Here is a tiny trained network, its code and every weight. The questions are about switching its units off for an input and a target symbol, where a switched-off unit gives its printed mean instead of its output.

import numpy as np


def w(rows, s, z=0):
    codes = np.array(rows[::2]) - 128.0
    scale = np.full(codes.shape[1], s)
    scale[-1] = z or s
    return codes * scale


def f(y):
    return y / 2 * (1 + np.tanh(0.7978845608 * (y + 0.044715 * y**3)))


def softmax(a):
    e = np.exp(a - a.max(-1, keepdims=True))
    return e / e.sum(-1, keepdims=True)


def log_softmax(a):
    a = a - a.max(-1, keepdims=True)
    return a - np.log(np.exp(a).sum(-1, keepdims=True))


def net(x, mask):
    ids = ['ΓΛΞβδεζηθμπστφψ'.index(c) for c in x.split()]
    T = len(ids)
    res = E[ids] + P[:T]
    u = 0
    for l in range(2):
        r = res
        for j in range(3):
            rows = slice(4 * j, 4 * j + 4)
            q, k, v = (r @ M[l][rows].T for M in (Q, K, V))
            z = softmax(np.where(np.tri(T) > 0, q @ k.T / 4**0.5, -1e9)) @ v
            o = O[l][rows]
            res = res + np.where(mask[u + j], z, o[:, -1]) @ o[:, :-1]
        u += 3
        y = f(res @ A[l][:, :-1].T + A[l][:, -1])
        res = res + np.where(mask[u : u + 12], y, B[l][:, -1]) @ B[l][:, :-1]
        u += 12
    return log_softmax(res[-1] @ U[:, :-1].T + U[:, -1])


Q, K, V, O, A, B = {}, {}, {}, {}, {}, {}
E = w([
[192,64,76,84],'Γ',
[199,19,93,2],'Λ',
[141,105,91,145],'Ξ',
[129,141,144,132],'β',
[138,8,119,54],'δ',
[35,18,164,54],'ε',
[109,91,152,149],'ζ',
[249,82,72,151],'η',
[248,167,89,225],'θ',
[190,89,136,114],'μ',
[66,85,178,70],'π',
[208,100,84,117],'σ',
[161,134,89,185],'τ',
[194,156,92,200],'φ',
[108,102,103,96],'ψ',
],0.0098)
P = w([
[49,147,139,160],'0',
[132,185,225,59],'1',
[117,125,53,111],'2',
[120,70,170,192],'3',
[170,159,214,49],'4',
[124,125,47,114],'5',
[135,10,191,218],'6',
[196,160,227,38],'7',
[128,126,42,115],'8',
],0.014)
Q[0] = w([
[150,202,235,195],'L0H1',
[137,186,110,94],'L0H1',
[228,53,144,98],'L0H1',
[110,37,36,123],'L0H1',
[66,134,112,142],'L0H2',
[177,143,161,78],'L0H2',
[42,247,59,79],'L0H2',
[45,204,67,113],'L0H2',
[120,82,127,187],'L0H3',
[185,84,144,205],'L0H3',
[186,97,155,124],'L0H3',
[219,80,164,153],'L0H3',
],0.011)
K[0] = w([
[140,111,245,147],'L0H1',
[161,145,137,64],'L0H1',
[182,13,104,161],'L0H1',
[53,125,17,146],'L0H1',
[79,161,118,127],'L0H2',
[142,45,156,153],'L0H2',
[125,181,16,27],'L0H2',
[124,200,35,46],'L0H2',
[119,60,128,185],'L0H3',
[105,43,80,184],'L0H3',
[90,133,83,160],'L0H3',
[75,108,45,178],'L0H3',
],0.011)
V[0] = w([
[124,120,130,135],'L0H1',
[136,130,98,104],'L0H1',
[126,99,118,138],'L0H1',
[112,64,136,173],'L0H1',
[134,177,254,141],'L0H2',
[127,137,132,134],'L0H2',
[126,106,85,120],'L0H2',
[126,134,116,135],'L0H2',
[125,123,121,132],'L0H3',
[156,174,184,99],'L0H3',
[120,144,117,122],'L0H3',
[103,151,87,124],'L0H3',
],0.0085)
O[0] = w([
[122,144,128,131,140],'L0H1',
[168,84,162,149,132],'L0H1',
[129,149,159,156,192],'L0H1',
[91,221,155,164,253],'L0H1',
[248,5,105,106,131],'L0H2',
[138,130,119,132,121],'L0H2',
[76,172,144,132,132],'L0H2',
[124,147,115,134,118],'L0H2',
[109,129,136,123,139],'L0H3',
[254,130,84,167,38],'L0H3',
[137,137,147,152,95],'L0H3',
[85,148,192,162,82],'L0H3',
],0.0057,0.0015)
A[0] = w([
[150,171,97,220,10],'L0N1',
[113,170,71,238,49],'L0N2',
[183,172,251,94,153],'L0N3',
[146,154,77,119,205],'L0N4',
[134,93,150,150,142],'L0N5',
[53,121,137,109,73],'L0N6',
[107,85,139,216,215],'L0N7',
[122,81,161,160,144],'L0N8',
[191,159,170,150,255],'L0N9',
[126,83,204,127,30],'L0N10',
[92,104,53,144,82],'L0N11',
[174,99,159,102,81],'L0N12',
],0.012,0.0041)
B[0] = w([
[160,166,143,71,159],'L0N1',
[222,150,200,138,188],'L0N2',
[99,122,38,193,254],'L0N3',
[149,55,163,67,175],'L0N4',
[134,104,111,79,153],'L0N5',
[89,234,121,148,127],'L0N6',
[55,62,225,129,212],'L0N7',
[108,83,107,60,162],'L0N8',
[79,96,155,2,234],'L0N9',
[194,123,119,40,156],'L0N10',
[247,102,195,233,157],'L0N11',
[49,169,159,172,169],'L0N12',
],0.012,0.0073)
Q[1] = w([
[97,113,168,163],'L1H1',
[106,136,97,64],'L1H1',
[120,129,202,140],'L1H1',
[140,118,90,186],'L1H1',
[53,97,143,103],'L1H2',
[77,132,150,114],'L1H2',
[138,123,231,118],'L1H2',
[115,63,125,238],'L1H2',
[94,140,125,4],'L1H3',
[135,81,147,106],'L1H3',
[168,166,190,138],'L1H3',
[185,166,75,134],'L1H3',
],0.02)
K[1] = w([
[118,138,110,173],'L1H1',
[85,126,151,82],'L1H1',
[119,185,136,173],'L1H1',
[167,85,88,138],'L1H1',
[63,131,187,159],'L1H2',
[87,160,170,120],'L1H2',
[135,251,133,147],'L1H2',
[105,111,64,186],'L1H2',
[90,131,198,58],'L1H3',
[158,82,139,92],'L1H3',
[191,203,130,145],'L1H3',
[127,179,91,95],'L1H3',
],0.019)
V[1] = w([
[121,58,116,188],'L1H1',
[138,138,164,206],'L1H1',
[143,156,161,124],'L1H1',
[141,64,134,86],'L1H1',
[50,27,70,246],'L1H2',
[76,114,122,151],'L1H2',
[166,118,251,239],'L1H2',
[70,187,145,59],'L1H2',
[69,119,132,116],'L1H3',
[165,137,139,160],'L1H3',
[106,210,88,91],'L1H3',
[72,170,163,194],'L1H3',
],0.012)
O[1] = w([
[136,76,138,166,138],'L1H1',
[163,147,169,193,132],'L1H1',
[162,136,134,151,146],'L1H1',
[171,25,93,151,188],'L1H1',
[24,16,155,226,81],'L1H2',
[73,118,160,145,121],'L1H2',
[176,120,233,254,243],'L1H2',
[84,216,163,51,134],'L1H2',
[209,156,129,145,157],'L1H3',
[72,105,116,98,108],'L1H3',
[130,36,100,193,6],'L1H3',
[169,84,69,87,88],'L1H3',
],0.011,0.02)
A[1] = w([
[160,154,100,23,135],'L1N1',
[67,183,124,160,170],'L1N2',
[139,173,20,215,230],'L1N3',
[159,167,118,138,1],'L1N4',
[30,118,11,216,71],'L1N5',
[119,143,148,230,47],'L1N6',
[129,42,137,78,151],'L1N7',
[159,56,192,175,201],'L1N8',
[18,80,147,142,76],'L1N9',
[199,77,113,71,246],'L1N10',
[173,48,162,129,31],'L1N11',
[141,133,2,182,22],'L1N12',
],0.011,0.0087)
B[1] = w([
[142,89,63,171,187],'L1N1',
[102,159,92,96,140],'L1N2',
[24,126,65,168,132],'L1N3',
[130,73,99,68,165],'L1N4',
[55,159,250,199,141],'L1N5',
[132,148,209,82,185],'L1N6',
[134,158,80,69,153],'L1N7',
[80,107,30,176,253],'L1N8',
[191,94,181,61,152],'L1N9',
[65,194,199,132,190],'L1N10',
[238,116,176,60,176],'L1N11',
[118,59,92,97,130],'L1N12',
],0.026,0.034)
U = w([
[71,118,33,146,123],'Γ',
[120,192,190,82,63],'Λ',
[1,132,120,135,123],'Ξ',
[181,210,70,157,161],'β',
[195,57,146,118,81],'δ',
[105,110,127,50,124],'ε',
[52,117,96,232,197],'ζ',
[54,47,106,133,254],'η',
[56,214,153,110,143],'θ',
[100,42,174,99,60],'μ',
[93,113,238,189,96],'π',
[140,49,113,229,173],'σ',
[73,220,168,216,199],'τ',
[75,175,79,63,43],'φ',
[133,63,67,83,120],'ψ',
],0.0092,0.0088)

Each question gives the input, a string of symbols that net reads in full, and the target symbol t.
The units are the heads (4 rows each of Q, K, V and O) and the neurons (one row each of A and B). Each row of codes is followed by its name. A weight is (code - 128) times the scale printed after its matrix; where a second scale follows, it is the last column's (O, A, B and U).
mask holds one flag per unit, layer by layer, with each layer's heads first. A switched-off unit (its flag False) gives its mean, the last column of its rows in O or B, instead of its output. The means were averaged over made-up inputs and are rounded, as every weight is.
A unit's drop is (log p(t) with every unit on - log p(t) with that unit switched off) / (log p(t) with every unit on - log p(t) with every unit switched off).
The circuit of an input: a set's keep is (log p(t) with only the set's units on - log p(t) with every unit switched off) / (log p(t) with every unit on - log p(t) with every unit switched off). Starting from the 12 units with the biggest drops (on a tie, the unit counted first), units are removed one at a time, each time the one whose removal leaves the highest keep (on an exact tie, the one counted first), for as long as the keep stays at least 0.8.
circuit, biggest first: the units of the circuit, biggest drop first
most important unit: the unit with the biggest drop
k most important neurons: the k neurons with the biggest drops, biggest first
k most important neurons of layer l: the k neurons of layer l with the biggest drops, biggest first
heads that matter: for each layer, one digit per head in row order, 1 if its drop is at least 0.15 and else 0, layers parted by /
input τ ε ε, target π: heads that matter => 001 / 111
input ε σ θ δ ζ τ π Γ, target φ: most important neuron of layer 1 => L1N8
input θ η θ ψ π, target μ: 2 most important neurons => L0N3, L1N9
input Λ δ Γ μ Λ θ Ξ, target Γ: 2 most important neurons of layer 1 => L1N1, L1N11
input π ψ Λ ψ φ β τ, target ε: heads that matter => 010 / 010
input ζ φ θ θ δ σ μ, target μ: circuit, biggest first => L1H2, L1N9
input θ σ τ η φ θ ε, target β: 4 most important neurons of layer 0 => L0N10, L0N1, L0N2, L0N7
input μ ε ε Ξ σ θ π, target ψ: 3 most important neurons => L0N7, L0N2, L1N10
input θ β μ Γ, target β: 2 most important neurons => L0N3, L0N1
input ψ β Λ θ σ τ, target δ: 4 most important neurons => L0N3, L0N2, L1N11, L0N9
input β θ φ, target Λ: 3 most important neurons of layer 1 => L1N10, L1N1, L1N11
input θ η β τ Ξ ε, target π: 3 most important neurons of layer 0 => L0N2, L0N11, L0N7
input θ Λ δ τ τ Γ τ, target β: 2 most important neurons of layer 1 => L1N1, L1N10
input Ξ π θ φ θ φ, target Λ: heads that matter => 001 / 010
input ε β φ π σ ζ η η, target ζ: heads that matter => 101 / 111
input μ δ Λ θ ζ, target β: most important unit => L0N7
input η Ξ θ σ ζ, target η: 3 most important neurons => L0N3, L0N7, L0N4
input π Γ δ, target μ: 4 most important neurons of layer 1 => L1N5, L1N11, L1N9, L1N7
input τ ε ζ Λ ε β, target τ: 4 most important neurons of layer 0 => L0N3, L0N12, L0N7, L0N4
input θ θ τ Γ Λ, target π: heads that matter => 000 / 010
input τ θ Γ ζ, target π: most important unit => L1N6
input η σ σ θ, target σ: 3 most important neurons => L1N8, L1N10, L0N3
input θ Γ τ φ θ η, target ψ: 2 most important neurons => L0N3, L0N11
input Γ φ π θ β θ η, target Ξ: heads that matter => 011 / 111
input σ τ φ ζ τ, target ψ: 3 most important neurons of layer 0 => L0N3, L0N10, L0N9
input θ τ π, target Ξ: 3 most important neurons => L0N3, L0N9, L0N7
input ζ ε τ τ, target μ: heads that matter => 010 / 110
input ε ε σ τ θ, target σ: heads that matter => 001 / 110
input σ σ ζ, target ε: 2 most important neurons of layer 0 => L0N3, L0N7
input φ ζ β σ θ ψ Γ, target δ: 4 most important neurons => L0N2, L0N7, L1N10, L1N6
